Below is a small trained network, with its code and all its weights. Each question gives an input and a class and asks what happens when units are switched off, that is, made to give their printed mean instead of their output.

import numpy as np


def w(rows, s, z=0):
    codes = np.array(rows[::2]) - 128.0
    scale = np.full(codes.shape[1], s)
    scale[-1] = z or s
    return codes * scale


def f(y):
    return np.maximum(y, 0)


def log_softmax(a):
    a = a - a.max(-1, keepdims=True)
    return a - np.log(np.exp(a).sum(-1, keepdims=True))


def net(x, mask):
    res = np.array(x, float).reshape(1, 6) / 4 @ E
    y = f(res @ A[0][:, :-1].T + A[0][:, -1])
    res = res + np.where(mask, y, B[0][:, -1]) @ B[0][:, :-1]
    return log_softmax(res[-1] @ U[:, :-1].T + U[:, -1])


A, B = {}, {}
E = w([
[35,87,89,101],'x0',
[58,117,57,190],'x1',
[78,84,204,245],'x2',
[127,228,53,186],'x3',
[15,110,134,74],'x4',
[179,41,2,192],'x5',
],0.0041)
A[0] = w([
[121,141,130,97,255],'N1',
[174,137,249,133,141],'N2',
[112,128,71,129,160],'N3',
[88,181,177,133,128],'N4',
[211,163,87,194,132],'N5',
[199,150,134,34,144],'N6',
[75,155,165,129,76],'N7',
[174,76,136,134,119],'N8',
[144,123,173,126,137],'N9',
[118,68,124,138,122],'N10',
[123,168,105,181,131],'N11',
],0.019,0.0047)
B[0] = w([
[144,220,230,144,215],'N1',
[48,167,199,28,254],'N2',
[102,96,228,108,197],'N3',
[222,141,154,134,201],'N4',
[214,144,82,218,239],'N5',
[252,132,167,168,232],'N6',
[196,94,139,158,178],'N7',
[61,161,68,160,177],'N8',
[105,149,136,91,176],'N9',
[44,149,152,190,178],'N10',
[170,105,206,138,194],'N11',
],0.025,0.0073)
U = w([
[94,145,22,168,62],'0',
[124,171,185,50,251],'1',
[139,95,14,24,14],'2',
[1,112,150,89,99],'3',
[206,113,147,222,136],'4',
],0.0062,0.0024)

Each question gives the input, the list of numbers given to net, and the class t.
The units are the neurons (one row each of A and B). Each row of codes is followed by its name. A weight is (code - 128) times the scale printed after its matrix; where a second scale follows, it is the last column's (A, B and U).
mask holds one flag per neuron, in row order. A switched-off neuron (its flag False) gives its mean, the last column of its row in B, instead of its output. The means were averaged over made-up inputs and are rounded, as every weight is.
A unit's drop is (log p(t) with every unit on - log p(t) with that unit switched off) / (log p(t) with every unit on - log p(t) with every unit switched off).
The circuit of an input: a set's keep is (log p(t) with only the set's units on - log p(t) with every unit switched off) / (log p(t) with every unit on - log p(t) with every unit switched off). Starting from all 11 units, units are removed one at a time, each time the one whose removal leaves the highest keep (on an exact tie, the one counted first), for as long as the keep stays at least 0.8.
circuit, biggest first: the units of the circuit, biggest drop first
unit that matters most: the unit with the biggest drop
k most important neurons: the k neurons with the biggest drops, biggest first
drop of u: that unit's drop, to one decimal
input [7,4,-6,-1,-1,8], class 3: unit that matters most => N6
input [-2,7,-2,-6,-1,7], class 0: 3 most important neurons => (N2 N6 N8)
input [5,8,-2,-1,8,3], class 3: circuit, biggest first => (N6 N10)
input [3,5,-1,3,3,-7], class 4: 3 most important neurons => (N2 N7 N4)
input [-2,2,-8,7,7,-4], class 4: 2 most important neurons => (N2 N6)
input [3,0,-4,-3,4,-7], class 4: 2 most important neurons => (N6 N7)
input [-4,5,6,-6,-3,8], class 0: 2 most important neurons => (N8 N6)
input [-6,-1,6,-3,-1,5], class 0: 2 most important neurons => (N5 N8)
input [8,6,-4,-5,1,-7], class 4: 2 most important neurons => (N2 N7)
input [-5,-1,4,-7,-3,7], class 0: 2 most important neurons => (N5 N8)
input [8,2,8,-5,-1,3], class 3: 3 most important neurons => (N5 N6 N10)
input [-5,-4,7,0,-5,-2], class 1: drop of N2 => 1.2
input [-5,0,6,1,-8,-3], class 1: drop of N2 => 3.2
input [0,-7,8,-5,-6,4], class 3: drop of N2 => 0.1
input [-4,4,-1,-8,-5,4], class 0: unit that matters most => N8
input [3,2,6,0,-6,-3], class 1: drop of N6 => 0.2
